Below is a small trained network, with its code and all its weights. Each question gives an input and a class and asks what happens when units are switched off, that is, made to give their printed mean instead of their output.

import numpy as np


def w(rows, s, z=0):
    codes = np.array(rows[::2]) - 128.0
    scale = np.full(codes.shape[1], s)
    scale[-1] = z or s
    return codes * scale


def f(y):
    return np.maximum(y, 0)


def log_softmax(a):
    a = a - a.max(-1, keepdims=True)
    return a - np.log(np.exp(a).sum(-1, keepdims=True))


def net(x, mask):
    res = np.array(x, float).reshape(1, 6) / 4 @ E
    y = f(res @ A[0][:, :-1].T + A[0][:, -1])
    res = res + np.where(mask, y, B[0][:, -1]) @ B[0][:, :-1]
    return log_softmax(res[-1] @ U[:, :-1].T + U[:, -1])


A, B = {}, {}
E = w([
[82,132,176,188,122,48,96,95],'x0',
[118,17,31,167,98,151,107,35],'x1',
[119,127,82,121,254,124,153,75],'x2',
[216,147,59,178,131,107,94,134],'x3',
[122,148,215,149,103,87,80,94],'x4',
[223,122,126,64,89,94,131,50],'x5',
],0.0081)
A[0] = w([
[127,157,213,175,116,12,53,72,194],'n1',
[30,167,140,116,195,129,148,58,130],'n2',
[154,174,70,165,143,130,111,137,65],'n3',
[222,110,107,117,72,128,94,147,236],'n4',
[153,102,93,81,139,133,193,120,254],'n5',
[68,122,178,143,96,128,123,182,93],'n6',
],0.011,0.0029)
B[0] = w([
[41,65,67,133,176,75,118,163,247],'n1',
[172,134,183,115,80,110,127,109,194],'n2',
[5,92,105,96,120,140,167,145,161],'n3',
[153,196,181,162,83,171,96,105,221],'n4',
[190,148,130,144,133,121,134,109,200],'n5',
[145,107,105,94,181,125,115,202,187],'n6',
],0.014,0.012)
U = w([
[196,199,202,171,56,174,50,39,251],'0',
[83,111,96,139,254,36,99,204,5],'1',
],0.0075,0.0014)

Each question gives the input, the list of numbers given to net, and the class t.
The units are the neurons (one row each of A and B). Each row of codes is followed by its name. A weight is (code - 128) times the scale printed after its matrix; where a second scale follows, it is the last column's (A, B and U).
mask holds one flag per neuron, in row order. A switched-off neuron (its flag False) gives its mean, the last column of its row in B, instead of its output. The means were averaged over made-up inputs and are rounded, as every weight is.
A unit's drop is (log p(t) with every unit on - log p(t) with that unit switched off) / (log p(t) with every unit on - log p(t) with every unit switched off).
The circuit of an input: a set's keep is (log p(t) with only the set's units on - log p(t) with every unit switched off) / (log p(t) with every unit on - log p(t) with every unit switched off). Starting from all 6 units, units are removed one at a time, each time the one whose removal leaves the highest keep (on an exact tie, the one counted first), for as long as the keep stays at least 0.8.
units of the circuit, in order: the units of the circuit, biggest drop first
k most important neurons: the k neurons with the biggest drops, biggest first
drop of u: that unit's drop, to one decimal
input [-1,5,3,-5,7,6], class 1: 2 most important neurons => [n1, n4]
input [0,-4,8,-8,-5,-3], class 0: units of the circuit, in order => [n2]
input [-1,6,7,-2,-5,-1], class 0: 2 most important neurons => [n1, n2]
input [2,8,-4,-7,4,7], class 1: 2 most important neurons => [n1, n2]
input [0,8,7,8,-3,4], class 0: 2 most important neurons => [n1, n4]
input [-2,-2,8,-5,3,-7], class 0: 2 most important neurons => [n2, n1]
input [-1,-4,2,6,-2,1], class 0: 2 most important neurons => [n1, n6]
input [3,-6,-6,4,8,3], class 1: drop of n1 => 0.8
input [0,0,-2,3,-6,1], class 0: drop of n1 => 0.4
input [4,-6,-4,8,2,8], class 1: drop of n1 => 4.3
input [-6,8,-4,1,-8,3], class 0: drop of n2 => 0.0
